42,22,56,6,42,40,48,-22,19,52,63,8,-21,0,60,42
41,20,60,7,41,39,53,-22,22,48,60,7,-25,-1,62,37
41,22,59,7,41,38,52,-23,22,50,60,7,-23,0,61,40
41,22,58,7,40,39,51,-22,21,49,61,8,-24,1,61,39
40,21,57,7,41,39,50,-23,21,50,61,8,-23,0,60,40
=>
40,21,57,7,41,39,50,-23,21,50,61,8,-23,0,60,40
41,22,58,7,40,39,51,-22,21,49,61,8,-24,1,61,39
41,22,59,7,41,38,52,-23,22,50,60,7,-23,0,61,40
41,20,60,7,41,39,53,-22,22,48,60,7,-25,-1,62,37
42,22,56,6,42,40,48,-22,19,52,63,8,-21,0,60,42

18,-30
-15,-1
23,9
41,13
-43,1
-30,-12
53,19
-22,6
-38,10
37,-20
-31,-9
=>
-31,-9
37,-20
-38,10
-22,6
53,19
-30,-12
-43,1
41,13
23,9
-15,-1
18,-30

13,6,3,-24,-37,-10,35,-37,-23,-7,10,-11
-11,6,6,11,20,-9,-6,3,0,-15,-1,12
-23,-18,-30,3,1,0,-13,20,-2,19,-19,17
13,-3,-9,-1,-38,-17,40,-59,-24,-12,8,1
-27,-28,-34,12,-37,-55,42,-25,-49,10,-30,27
15,7,32,1,3,8,11,-8,4,-16,15,-12
-5,-11,-21,2,-21,-27,14,1,-11,11,-10,16
13,7,14,-21,-16,-1,31,-43,-15,-12,19,-20
=>
13,7,14,-21,-16,-1,31,-43,-15,-12,19,-20
-5,-11,-21,2,-21,-27,14,1,-11,11,-10,16
15,7,32,1,3,8,11,-8,4,-16,15,-12
-27,-28,-34,12,-37,-55,42,-25,-49,10,-30,27
13,-3,-9,-1,-38,-17,40,-59,-24,-12,8,1
-23,-18,-30,3,1,0,-13,20,-2,19,-19,17
-11,6,6,11,20,-9,-6,3,0,-15,-1,12
13,6,3,-24,-37,-10,35,-37,-23,-7,10,-11

7,-32,57,71,-1,-69,51,37
-11,-45,33,40,-5,-29,3,12
-3,-37,54,67,30,-54,41,19
9,45,-43,-50,6,27,-13,-19
-20,-25,62,8,13,-37,18,13
-6,12,-30,-40,-30,35,-37,3
6,-21,26,33,7,-30,33,10
-7,14,25,8,28,-40,34,-14
-6,-69,20,22,-67,-6,-39,40
6,27,-30,-42,-7,49,-27,-4
-14,-40,40,52,-12,-53,14,26
-8,5,45,8,39,-28,40,-19
=>
-8,5,45,8,39,-28,40,-19
-14,-40,40,52,-12,-53,14,26
6,27,-30,-42,-7,49,-27,-4
-6,-69,20,22,-67,-6,-39,40
-7,14,25,8,28,-40,34,-14
6,-21,26,33,7,-30,33,10
-6,12,-30,-40,-30,35,-37,3
-20,-25,62,8,13,-37,18,13
9,45,-43,-50,6,27,-13,-19
-3,-37,54,67,30,-54,41,19
-11,-45,33,40,-5,-29,3,12
7,-32,57,71,-1,-69,51,37

-2,-8,-4,3,-8,12,14,8,7,-3,8
5,-2,5,8,-2,-1,-15,-10,12,5,-5
-24,21,-27,7,-4,2,35,36,-16,-30,25
-24,2,-11,-6,-16,-5,46,41,-29,-57,36
-14,13,-29,27,16,5,-44,-24,-6,5,-10
4,-3,2,21,15,-4,-34,-29,17,21,-19
=>
4,-3,2,21,15,-4,-34,-29,17,21,-19
-14,13,-29,27,16,5,-44,-24,-6,5,-10
-24,2,-11,-6,-16,-5,46,41,-29,-57,36
-24,21,-27,7,-4,2,35,36,-16,-30,25
5,-2,5,8,-2,-1,-15,-10,12,5,-5
-2,-8,-4,3,-8,12,14,8,7,-3,8

-13,2,-38,-10,-29,-29,-22,-6,-58,-40,-16
17,-9,14,10,22,17,11,23,6,26,10
-4,16,-2,14,13,-11,-13,-4,-19,7,25
17,20,29,-4,8,33,12,-2,31,21,15
-26,-12,-9,9,-34,-14,-8,-12,-25,7,6
=>
-26,-12,-9,9,-34,-14,-8,-12,-25,7,6
17,20,29,-4,8,33,12,-2,31,21,15
-4,16,-2,14,13,-11,-13,-4,-19,7,25
17,-9,14,10,22,17,11,23,6,26,10
-13,2,-38,-10,-29,-29,-22,-6,-58,-40,-16

23,-6,-3,-13,3,22
-11,-2,39,-36,13,32
-19,34,23,-33,25,26
-9,7,-3,1,-12,1
6,19,53,-9,31,17
2,6,-8,0,2,-15
8,-23,-36,54,-40,-35
=>
8,-23,-36,54,-40,-35
2,6,-8,0,2,-15
6,19,53,-9,31,17
-9,7,-3,1,-12,1
-19,34,23,-33,25,26
-11,-2,39,-36,13,32
23,-6,-3,-13,3,22

-48,-48
52,53
-23,-23
48,48
-45,-46
-39,-39
-17,-18
47,47
-46,-47
=>
-46,-47
47,47
-17,-18
-39,-39
-45,-46
48,48
-23,-23
52,53
-48,-48

-23,39,17,-16,12,-13
19,19,-61,-3,12,59
15,-6,12,25,5,-10
=>
15,-6,12,25,5,-10
19,19,-61,-3,12,59
-23,39,17,-16,12,-13
---
-57,-60,-57,-60
58,57,58,57
-29,-27,-30,-27
44,37,46,38
=>
-60,58,-27,44

33,11,55,53,-39
-45,-2,-8,-31,-42
=>
-39,-31

9,-10,-27,0
-9,-9,57,-21
=>
0,57

59,-24
-51,21
1,0
=>
-24,-51

27,68,-37,1
28,-18,-37,47
=>
1,-37

48,64
-6,-7
=>
64,-6

-56,-32,23,21,-50
19,-20,-21,53,-34
69,44,-28,-38,58
=>
-50,53,-28
---
-8,-13,-26,41,-18
-27,-58,-29,32,-16
-70,4,9,29,-24
0,-19,19,3,9
-23,-4,11,36,8
-17,-42,-51,29,-20
-17,-13,-45,17,-29
10,3,-17,21,7
=>
-17,-42,-51,29,-20
-17,-13,-45,17,-29
-27,-58,-29,32,-16
-8,-13,-26,41,-18
10,3,-17,21,7
-70,4,9,29,-24
-23,-4,11,36,8
0,-19,19,3,9

-5,14,4,-18,-3
-39,7,59,-37,-14
25,-7,-58,37,23
22,8,-46,2,8
-38,-19,-30,-16,-61
-14,2,57,-13,2
9,-12,-68,12,-19
44,6,-34,15,39
=>
9,-12,-68,12,-19
25,-7,-58,37,23
22,8,-46,2,8
44,6,-34,15,39
-38,-19,-30,-16,-61
-5,14,4,-18,-3
-14,2,57,-13,2
-39,7,59,-37,-14

9,-1,21,13,5,27,-34
20,-60,-13,-13,19,29,-41
-30,-16,-31,27,-1,45,-22
-71,-58,-67,55,49,44,-62
-11,-29,0,5,18,-22,10
25,-20,-8,46,-9,45,-25
=>
-71,-58,-67,55,49,44,-62
-30,-16,-31,27,-1,45,-22
20,-60,-13,-13,19,29,-41
25,-20,-8,46,-9,45,-25
-11,-29,0,5,18,-22,10
9,-1,21,13,5,27,-34

-37,-42,-33,-44,-28,-31,-41,-41
-19,-16,-16,-18,-12,-13,-19,-17
46,44,45,48,41,48,50,49
-3,-11,-11,-10,-8,-6,-11,-9
47,29,46,31,54,44,45,37
-59,-28,-35,-39,-41,-39,-49,-44
-31,-35,-41,-34,-43,-33,-40,-34
=>
-31,-35,-41,-34,-43,-33,-40,-34
-59,-28,-35,-39,-41,-39,-49,-44
-37,-42,-33,-44,-28,-31,-41,-41
-19,-16,-16,-18,-12,-13,-19,-17
-3,-11,-11,-10,-8,-6,-11,-9
46,44,45,48,41,48,50,49
47,29,46,31,54,44,45,37

12,7,29,-11,68,-53,-22,0,0,-9,-16,-31,-23,46,-8,-18
-5,19,12,-6,0,-48,0,31,0,-10,-13,-35,-5,24,-21,0
20,8,38,-13,0,-62,-8,0,-47,-11,-21,-27,0,0,-16,-16
=>
-5,19,12,-6,0,-48,0,31,0,-10,-13,-35,-5,24,-21,0
12,7,29,-11,68,-53,-22,0,0,-9,-16,-31,-23,46,-8,-18
20,8,38,-13,0,-62,-8,0,-47,-11,-21,-27,0,0,-16,-16

6,-25,-18,26,-31,-21
-6,-23,37,31,46,-3
41,19,2,-50,41,-4
19,28,-4,-3,-25,51
=>
6,-25,-18,26,-31,-21
19,28,-4,-3,-25,51
41,19,2,-50,41,-4
-6,-23,37,31,46,-3
